Below are the code and all the weights of a small trained network. Each question names an input and a class and asks about switching units off, where a switched-off unit gives its printed mean instead of its output.

import numpy as np


def w(rows, s, z=0):
    codes = np.array(rows[::2]) - 128.0
    scale = np.full(codes.shape[1], s)
    scale[-1] = z or s
    return codes * scale


def norm(h):
    return h / np.sqrt((h * h).mean(-1, keepdims=True) + 1e-5)


def f(y):
    return np.maximum(y, 0)


def log_softmax(a):
    a = a - a.max(-1, keepdims=True)
    return a - np.log(np.exp(a).sum(-1, keepdims=True))


def net(x, mask):
    res = np.array(x, float).reshape(1, 4) / 4 @ E
    u = 0
    for l in range(4):
        y = f(norm(res) @ A[l][:, :-1].T + A[l][:, -1])
        res = res + np.where(mask[u : u + 6], y, B[l][:, -1]) @ B[l][:, :-1]
        u += 6
    return log_softmax(norm(res)[-1] @ U[:, :-1].T + U[:, -1])


A, B = {}, {}
E = w([
[254,153,190,148,115,93],'x0',
[139,104,140,105,115,127],'x1',
[138,119,129,109,116,137],'x2',
[137,94,70,187,56,27],'x3',
],0.009)
A[0] = w([
[181,119,206,130,49,58,112],'0.n1',
[70,53,37,112,214,55,5],'0.n2',
[57,84,131,46,106,186,51],'0.n3',
[27,99,174,161,114,89,75],'0.n4',
[115,132,194,98,213,151,238],'0.n5',
[8,40,105,159,253,92,200],'0.n6',
],0.0055,0.0028)
B[0] = w([
[93,175,57,255,251,158,230],'0.n1',
[141,119,53,51,56,125,185],'0.n2',
[87,114,117,189,223,137,196],'0.n3',
[148,79,160,88,85,125,168],'0.n4',
[140,142,196,156,192,200,241],'0.n5',
[112,107,131,105,187,158,254],'0.n6',
],0.0078,0.0047)
A[1] = w([
[255,181,173,159,145,82,219],'1.n1',
[190,129,208,145,84,205,26],'1.n2',
[135,170,148,146,133,205,72],'1.n3',
[95,84,37,35,33,68,3],'1.n4',
[195,97,192,112,84,158,125],'1.n5',
[49,166,69,137,131,47,7],'1.n6',
],0.0081,0.0026)
B[1] = w([
[167,162,74,58,144,2,254],'1.n1',
[113,218,162,165,145,136,171],'1.n2',
[99,145,150,88,96,160,186],'1.n3',
[191,87,114,91,51,203,198],'1.n4',
[96,215,101,104,132,111,153],'1.n5',
[97,62,117,133,79,156,176],'1.n6',
],0.0091,0.0073)
A[2] = w([
[76,114,79,193,99,244,217],'2.n1',
[40,59,109,149,11,168,4],'2.n2',
[144,60,40,235,115,90,203],'2.n3',
[46,88,102,221,140,212,212],'2.n4',
[21,201,142,60,236,140,210],'2.n5',
[58,166,255,187,153,194,116],'2.n6',
],0.0068,0.0019)
B[2] = w([
[196,24,144,126,158,204,211],'2.n1',
[65,151,168,127,62,232,192],'2.n2',
[120,186,28,6,24,93,211],'2.n3',
[221,55,201,85,160,127,205],'2.n4',
[105,108,186,220,206,136,253],'2.n5',
[187,2,41,25,74,47,194],'2.n6',
],0.0067,0.0076)
A[3] = w([
[164,212,210,91,188,99,155],'3.n1',
[143,136,123,69,13,254,81],'3.n2',
[115,200,149,101,155,145,54],'3.n3',
[183,197,161,154,226,116,3],'3.n4',
[165,59,92,171,104,98,123],'3.n5',
[92,99,228,148,200,227,214],'3.n6',
],0.0089,0.0045)
B[3] = w([
[45,43,139,171,43,214,225],'3.n1',
[121,125,173,151,108,222,205],'3.n2',
[88,248,163,244,153,173,153],'3.n3',
[9,190,155,170,103,212,191],'3.n4',
[146,141,131,87,52,151,164],'3.n5',
[181,162,111,126,139,1,255],'3.n6',
],0.0095,0.0093)
U = w([
[164,78,184,97,230,86,197],'0',
[51,210,178,192,136,143,165],'1',
[140,71,117,76,52,195,112],'2',
[160,183,35,118,76,5,1],'3',
],0.018,0.0023)

Each question gives the input, the list of numbers given to net, and the class t.
The units are the neurons (one row each of A and B). Each row of codes is followed by its name. A weight is (code - 128) times the scale printed after its matrix; where a second scale follows, it is the last column's (A, B and U).
mask holds one flag per neuron, layer by layer. A switched-off neuron (its flag False) gives its mean, the last column of its row in B, instead of its output. The means were averaged over made-up inputs and are rounded, as every weight is.
A unit's drop is (log p(t) with every unit on - log p(t) with that unit switched off) / (log p(t) with every unit on - log p(t) with every unit switched off).
The circuit of an input: a set's keep is (log p(t) with only the set's units on - log p(t) with every unit switched off) / (log p(t) with every unit on - log p(t) with every unit switched off). Starting from the 12 units with the biggest drops (on a tie, the unit counted first), units are removed one at a time, each time the one whose removal leaves the highest keep (on an exact tie, the one counted first), for as long as the keep stays at least 0.8.
circuit, biggest first: the units of the circuit, biggest drop first
most important unit: the unit with the biggest drop
k most important neurons: the k neurons with the biggest drops, biggest first
k most important neurons of layer l: the k neurons of layer l with the biggest drops, biggest first
drop of u: that unit's drop, to one decimal
input [8,1,1,2], class 3: circuit, biggest first -> [1.n1]
input [0,8,5,-2], class 0: 2 most important neurons -> [0.n3 1.n1]
input [6,-1,2,1], class 3: 3 most important neurons -> [1.n1 0.n5 2.n5]
input [0,-3,2,-6], class 0: 2 most important neurons -> [1.n1 2.n6]
input [-7,8,-3,0], class 0: 2 most important neurons -> [0.n6 0.n3]
input [1,6,7,-7], class 1: 2 most important neurons of layer 0 -> [0.n1 0.n6]
input [6,-5,-2,1], class 3: 2 most important neurons -> [1.n1 0.n5]
input [3,-4,4,1], class 3: 4 most important neurons -> [0.n5 0.n6 1.n2 2.n5]
input [7,-8,-3,1], class 3: 2 most important neurons of layer 0 -> [0.n5 0.n6]
input [-1,8,1,-7], class 0: 2 most important neurons -> [1.n1 2.n6]
input [7,-1,8,2], class 3: drop of 1.n1 -> 0.1
input [1,7,-1,-1], class 1: 2 most important neurons -> [0.n6 3.n4]
input [4,-6,6,0], class 1: drop of 2.n6 -> 0.3
input [-4,-6,-5,0], class 0: most important unit -> 0.n6
input [8,-6,6,2], class 3: drop of 1.n1 -> 0.8
